Below is a small trained network, with its code and all its weights. Each question gives an input and a class and asks what happens when units are switched off, that is, made to give their printed mean instead of their output.

import numpy as np


def w(rows, s, z=0):
    codes = np.array(rows[::2]) - 128.0
    scale = np.full(codes.shape[1], s)
    scale[-1] = z or s
    return codes * scale


def f(y):
    return np.maximum(y, 0)


def log_softmax(a):
    a = a - a.max(-1, keepdims=True)
    return a - np.log(np.exp(a).sum(-1, keepdims=True))


def net(x, mask):
    res = np.array(x, float).reshape(1, 8) / 4 @ E
    y = f(res @ A[0][:, :-1].T + A[0][:, -1])
    res = res + np.where(mask, y, B[0][:, -1]) @ B[0][:, :-1]
    return log_softmax(res[-1] @ U[:, :-1].T + U[:, -1])


A, B = {}, {}
E = w([
[172,163,96,198,219,72,139,205],'x0',
[158,202,99,105,137,193,80,160],'x1',
[156,147,136,124,111,132,121,135],'x2',
[52,169,69,107,51,47,65,127],'x3',
[74,191,185,255,127,144,85,99],'x4',
[194,57,89,150,176,111,9,61],'x5',
[126,71,96,168,63,160,117,171],'x6',
[67,114,98,126,175,156,117,127],'x7',
],0.009)
A[0] = w([
[124,59,121,188,77,111,155,146,244],'n0',
[97,127,170,97,186,53,159,57,201],'n1',
[187,64,108,162,142,133,41,53,4],'n2',
[116,168,88,114,71,26,115,140,91],'n3',
[208,91,184,168,114,160,170,100,80],'n4',
[108,91,156,42,85,149,150,39,64],'n5',
[128,148,68,136,210,88,128,161,129],'n6',
[138,194,124,106,134,104,163,91,163],'n7',
[121,104,133,162,155,104,146,157,145],'n8',
[77,163,150,92,82,133,197,212,12],'n9',
[106,159,102,110,76,82,86,105,88],'n10',
[192,116,176,134,88,98,137,150,162],'n11',
[104,147,164,180,98,171,117,61,107],'n12',
[172,179,77,149,191,123,100,201,79],'n13',
[142,167,132,71,70,249,86,78,109],'n14',
[174,150,106,176,129,107,140,223,116],'n15',
[128,199,119,90,106,156,162,157,169],'n16',
[111,159,209,194,107,147,125,139,73],'n17',
[145,165,202,214,118,152,78,95,59],'n18',
[155,98,130,69,130,113,103,156,48],'n19',
[195,117,179,139,168,204,181,118,83],'n20',
[145,127,121,134,86,144,94,183,224],'n21',
[47,159,162,156,114,141,190,140,128],'n22',
[125,102,63,156,110,199,124,166,254],'n23',
[179,89,95,9,136,139,177,191,80],'n24',
[169,140,88,156,142,55,168,150,52],'n25',
[150,205,139,75,183,135,96,87,202],'n26',
[121,113,133,125,109,141,144,77,79],'n27',
[159,135,72,111,139,107,21,78,49],'n28',
[182,99,91,63,100,112,168,98,90],'n29',
],0.011,0.0068)
B[0] = w([
[133,132,167,43,71,155,71,144,242],'n0',
[151,83,161,64,38,167,62,177,230],'n1',
[204,73,145,206,148,114,209,107,245],'n2',
[74,178,117,145,230,254,141,114,227],'n3',
[100,151,73,117,162,187,149,118,209],'n4',
[105,172,145,127,92,109,176,93,228],'n5',
[102,150,148,135,92,140,141,99,221],'n6',
[156,138,180,135,104,164,99,181,188],'n7',
[81,130,179,79,120,125,146,115,178],'n8',
[235,55,130,214,161,111,206,122,206],'n9',
[120,163,94,127,209,209,166,145,210],'n10',
[146,141,148,84,128,167,85,107,189],'n11',
[122,170,113,140,158,48,99,150,216],'n12',
[82,177,188,116,101,85,200,89,227],'n13',
[73,167,181,100,106,73,210,78,230],'n14',
[106,137,162,107,78,106,164,60,217],'n15',
[189,40,159,130,169,114,115,128,215],'n16',
[94,135,82,146,159,72,105,166,202],'n17',
[101,152,60,177,126,75,75,175,222],'n18',
[130,167,98,198,131,75,139,189,165],'n19',
[87,139,69,142,155,210,115,99,231],'n20',
[126,69,143,82,103,162,83,135,214],'n21',
[224,103,111,130,157,117,147,137,216],'n22',
[167,144,187,91,81,148,49,145,233],'n23',
[81,168,54,174,148,66,79,190,254],'n24',
[89,151,123,124,72,115,192,91,181],'n25',
[139,87,199,107,77,160,58,187,234],'n26',
[91,140,137,134,144,121,174,122,159],'n27',
[189,68,128,185,141,149,181,128,236],'n28',
[97,148,108,146,141,61,96,171,206],'n29',
],0.0076,0.01)
U = w([
[223,73,125,170,151,101,197,126,50],'0',
[107,148,67,151,141,34,108,174,75],'1',
[91,159,163,101,91,82,204,42,62],'2',
[109,147,76,116,187,249,155,111,76],'3',
[161,113,152,96,112,132,109,139,247],'4',
[166,118,148,93,118,131,106,130,246],'5',
[161,98,177,98,75,155,82,175,44],'6',
[150,110,161,97,109,125,108,131,206],'7',
],0.013,0.011)

Each question gives the input, the list of numbers given to net, and the class t.
The units are the neurons (one row each of A and B). Each row of codes is followed by its name. A weight is (code - 128) times the scale printed after its matrix; where a second scale follows, it is the last column's (A, B and U).
mask holds one flag per neuron, in row order. A switched-off neuron (its flag False) gives its mean, the last column of its row in B, instead of its output. The means were averaged over made-up inputs and are rounded, as every weight is.
A unit's drop is (log p(t) with every unit on - log p(t) with that unit switched off) / (log p(t) with every unit on - log p(t) with every unit switched off).
The circuit of an input: a set's keep is (log p(t) with only the set's units on - log p(t) with every unit switched off) / (log p(t) with every unit on - log p(t) with every unit switched off). Starting from the 12 units with the biggest drops (on a tie, the unit counted first), units are removed one at a time, each time the one whose removal leaves the highest keep (on an exact tie, the one counted first), for as long as the keep stays at least 0.8.
units of the circuit, in order: the units of the circuit, biggest drop first
top k neurons: the k neurons with the biggest drops, biggest first
drop of u: that unit's drop, to one decimal
input [-1,-1,-7,-7,0,4,0,-4], class 3: units of the circuit, in order	(n20)
input [3,8,7,-7,5,0,7,7], class 7: top 2 neurons	(n23 n3)
input [6,6,1,6,-4,2,6,-6], class 2: top 2 neurons	(n13 n15)
input [-7,3,1,5,3,-5,5,2], class 2: top 3 neurons	(n14 n26 n1)
input [7,6,-5,-2,-7,-6,-4,-1], class 1: top 3 neurons	(n24 n2 n14)
input [7,-8,4,-5,4,1,-4,7], class 7: top 2 neurons	(n1 n14)
input [-5,3,-6,6,-4,-4,-5,3], class 3: top 2 neurons	(n3 n10)
input [1,-5,-8,5,7,-6,7,-4], class 4: units of the circuit, in order	(n0 n22)
input [2,7,-3,7,2,7,-5,7], class 0: top 2 neurons	(n28 n2)
input [-5,4,-5,7,-1,6,5,-5], class 3: units of the circuit, in order	(n10 n3)
input [8,-5,5,-5,7,-2,2,6], class 2: top 2 neurons	(n15 n24)
input [-4,3,-1,4,-6,4,-3,-2], class 1: top 4 neurons	(n24 n29 n19 n0)
input [-3,-7,3,5,3,7,2,-3], class 0: top 2 neurons	(n2 n28)
input [4,8,-3,0,8,0,-7,0], class 1: units of the circuit, in order	(n18)
input [7,4,1,-3,8,2,8,1], class 1: top 2 neurons	(n18 n17)
input [-5,-8,3,3,4,-6,2,1], class 7: top 2 neurons	(n0 n2)
input [5,-4,-2,-4,6,2,-8,-7], class 6: top 2 neurons	(n1 n26)
input [-4,8,6,-3,6,-8,-7,0], class 0: top 2 neurons	(n9 n22)
input [6,-6,-3,-4,2,2,2,-4], class 2: units of the circuit, in order	(n25 n15 n8)
input [-1,-7,7,-2,2,7,-4,6], class 0: units of the circuit, in order	(n2)
input [-4,-6,6,1,-7,3,4,0], class 1: units of the circuit, in order	(n24 n29)
input [8,-8,-7,1,-3,-8,-4,7], class 0: drop of n22	1.3
input [-5,6,3,7,-7,-2,-6,0], class 1: drop of n29	0.6
input [-2,-2,-2,7,-6,-2,2,-6], class 3: drop of n10	0.3
input [3,-3,8,-8,-4,3,-7,-8], class 3: drop of n20	0.7
